Below is a small trained network, with its code and all its weights. Each question gives an input and a class and asks what happens when units are switched off, that is, made to give their printed mean instead of their output.

import numpy as np


def w(rows, s, z=0):
    codes = np.array(rows[::2]) - 128.0
    scale = np.full(codes.shape[1], s)
    scale[-1] = z or s
    return codes * scale


def f(y):
    return np.maximum(y, 0)


def log_softmax(a):
    a = a - a.max(-1, keepdims=True)
    return a - np.log(np.exp(a).sum(-1, keepdims=True))


def net(x, mask):
    res = np.array(x, float).reshape(1, 6) / 4 @ E
    y = f(res @ A[0][:, :-1].T + A[0][:, -1])
    res = res + np.where(mask, y, B[0][:, -1]) @ B[0][:, :-1]
    return log_softmax(res[-1] @ U[:, :-1].T + U[:, -1])


A, B = {}, {}
E = w([
[14,109,150,156,132,105,48,47],'x0',
[125,173,131,89,188,65,2,140],'x1',
[132,67,111,78,136,148,102,220],'x2',
[171,161,23,116,24,117,167,95],'x3',
[117,145,73,135,160,196,114,182],'x4',
[133,76,142,83,114,105,123,164],'x5',
],0.0093)
A[0] = w([
[62,138,118,92,183,102,63,109,54],'N1',
[115,85,150,136,190,141,27,83,3],'N2',
[30,129,118,121,97,111,151,133,133],'N3',
[85,156,143,67,185,118,109,95,12],'N4',
[70,95,112,160,54,156,80,97,191],'N5',
[98,149,128,164,160,55,113,152,41],'N6',
[169,255,144,87,111,61,71,181,161],'N7',
[86,150,73,109,113,106,117,125,171],'N8',
],0.0092,0.0032)
B[0] = w([
[143,151,62,131,165,125,169,86,236],'N1',
[175,143,64,2,98,108,144,41,239],'N2',
[114,151,135,169,158,175,74,154,178],'N3',
[176,62,122,111,148,135,244,92,190],'N4',
[27,168,195,112,117,178,152,172,214],'N5',
[141,101,92,95,117,98,141,113,177],'N6',
[83,155,180,167,150,112,142,248,254],'N7',
[91,128,148,150,113,223,206,211,179],'N8',
],0.008,0.0076)
U = w([
[124,147,227,192,69,172,133,175,244],'0',
[16,155,221,136,230,109,99,140,139],'1',
[207,120,2,100,35,132,157,57,4],'2',
],0.0088,0.0038)

Each question gives the input, the list of numbers given to net, and the class t.
The units are the neurons (one row each of A and B). Each row of codes is followed by its name. A weight is (code - 128) times the scale printed after its matrix; where a second scale follows, it is the last column's (A, B and U).
mask holds one flag per neuron, in row order. A switched-off neuron (its flag False) gives its mean, the last column of its row in B, instead of its output. The means were averaged over made-up inputs and are rounded, as every weight is.
A unit's drop is (log p(t) with every unit on - log p(t) with that unit switched off) / (log p(t) with every unit on - log p(t) with every unit switched off).
The circuit of an input: a set's keep is (log p(t) with only the set's units on - log p(t) with every unit switched off) / (log p(t) with every unit on - log p(t) with every unit switched off). Starting from all 8 units, units are removed one at a time, each time the one whose removal leaves the highest keep (on an exact tie, the one counted first), for as long as the keep stays at least 0.8.
units of the circuit, in order: the units of the circuit, biggest drop first
top k neurons: the k neurons with the biggest drops, biggest first
drop of u: that unit's drop, to one decimal
input [-6,1,8,6,-4,3], class 0: units of the circuit, in order	N2, N7
input [5,1,6,8,-6,-4], class 1: units of the circuit, in order	N5
input [-7,2,5,8,4,-1], class 0: units of the circuit, in order	N7, N2
input [4,3,1,-2,-6,2], class 2: units of the circuit, in order	N2, N1
input [-6,2,7,5,-3,3], class 0: units of the circuit, in order	N2, N7
input [1,6,-2,-6,-8,-1], class 2: units of the circuit, in order	N2, N4
input [2,-7,7,5,-3,-8], class 0: units of the circuit, in order	N2, N5
input [2,2,-5,-4,8,5], class 2: top 2 neurons	N2, N7
input [7,6,-5,-1,-2,-2], class 2: top 3 neurons	N2, N1, N4
input [-6,2,-1,3,-3,2], class 0: top 3 neurons	N2, N7, N1
input [2,7,2,-3,-2,-3], class 2: drop of N1	0.1
input [7,7,-3,-5,-1,5], class 2: drop of N2	0.5
input [8,2,1,-8,1,0], class 2: drop of N2	0.5
input [6,-6,7,6,1,6], class 0: drop of N1	0.0
input [-7,6,-8,5,-2,3], class 0: units of the circuit, in order	N7
